Below is a small trained network, with its code and all its weights. Each question gives an input and a class and asks what happens when units are switched off, that is, made to give their printed mean instead of their output.

import numpy as np


def w(rows, s, z=0):
    codes = np.array(rows[::2]) - 128.0
    scale = np.full(codes.shape[1], s)
    scale[-1] = z or s
    return codes * scale


def f(y):
    return np.maximum(y, 0)


def log_softmax(a):
    a = a - a.max(-1, keepdims=True)
    return a - np.log(np.exp(a).sum(-1, keepdims=True))


def net(x, mask):
    res = np.array(x, float).reshape(1, 8) / 4 @ E
    y = f(res @ A[0][:, :-1].T + A[0][:, -1])
    res = res + np.where(mask, y, B[0][:, -1]) @ B[0][:, :-1]
    return log_softmax(res[-1] @ U[:, :-1].T + U[:, -1])


A, B = {}, {}
E = w([
[112,1,108,95],'x0',
[74,41,97,45],'x1',
[199,136,104,98],'x2',
[18,176,101,211],'x3',
[150,202,131,160],'x4',
[136,154,37,215],'x5',
[105,184,86,102],'x6',
[49,7,118,168],'x7',
],0.0069)
A[0] = w([
[138,149,57,229,173],'neuron 1',
[127,146,77,3,237],'neuron 2',
[51,157,31,86,253],'neuron 3',
[212,120,63,145,193],'neuron 4',
[110,131,183,58,169],'neuron 5',
[143,119,205,69,119],'neuron 6',
[139,153,18,144,210],'neuron 7',
[162,31,162,158,118],'neuron 8',
],0.011,0.0065)
B[0] = w([
[37,117,173,129,237],'neuron 1',
[154,83,188,149,237],'neuron 2',
[76,20,173,112,254],'neuron 3',
[128,90,165,161,207],'neuron 4',
[183,117,212,131,190],'neuron 5',
[254,131,87,170,180],'neuron 6',
[38,48,191,224,229],'neuron 7',
[164,142,44,80,187],'neuron 8',
],0.0084,0.0098)
U = w([
[14,49,197,154,246],'0',
[22,221,105,75,41],'1',
[18,85,2,132,90],'2',
[20,238,149,212,3],'3',
[92,138,86,58,62],'4',
[146,161,115,154,174],'5',
],0.0094,0.004)

Each question gives the input, the list of numbers given to net, and the class t.
The units are the neurons (one row each of A and B). Each row of codes is followed by its name. A weight is (code - 128) times the scale printed after its matrix; where a second scale follows, it is the last column's (A, B and U).
mask holds one flag per neuron, in row order. A switched-off neuron (its flag False) gives its mean, the last column of its row in B, instead of its output. The means were averaged over made-up inputs and are rounded, as every weight is.
A unit's drop is (log p(t) with every unit on - log p(t) with that unit switched off) / (log p(t) with every unit on - log p(t) with every unit switched off).
The circuit of an input: a set's keep is (log p(t) with only the set's units on - log p(t) with every unit switched off) / (log p(t) with every unit on - log p(t) with every unit switched off). Starting from all 8 units, units are removed one at a time, each time the one whose removal leaves the highest keep (on an exact tie, the one counted first), for as long as the keep stays at least 0.8.
units of the circuit, in order: the units of the circuit, biggest drop first
top k neurons: the k neurons with the biggest drops, biggest first
drop of u: that unit's drop, to one decimal
input [8,0,4,-8,8,0,1,6], class 4: units of the circuit, in order -> (neuron 8; neuron 7)
input [2,2,6,-8,3,-5,-2,-7], class 5: units of the circuit, in order -> (neuron 6)
input [-1,-8,8,0,-8,-6,4,5], class 5: top 2 neurons -> (neuron 3; neuron 7)
input [3,4,-4,-8,-4,-6,8,-4], class 5: units of the circuit, in order -> (neuron 6; neuron 7)
input [-2,2,5,-5,1,-5,4,-1], class 5: units of the circuit, in order -> (neuron 6; neuron 3)
input [-4,-2,8,4,8,8,-4,0], class 0: top 3 neurons -> (neuron 7; neuron 1; neuron 4)
input [-2,-4,6,1,-5,-6,-8,8], class 4: top 2 neurons -> (neuron 8; neuron 7)
input [-2,-2,3,7,-3,6,2,-8], class 0: top 2 neurons -> (neuron 7; neuron 3)
input [8,-8,-3,1,-2,1,-2,1], class 2: drop of neuron 3 -> 0.2
input [-4,1,-3,4,2,-3,0,-4], class 3: drop of neuron 7 -> 0.4
input [-7,3,-5,-6,4,-1,-8,-2], class 5: drop of neuron 7 -> 0.1
input [1,3,1,-2,5,-6,-7,-3], class 5: drop of neuron 5 -> 0.0
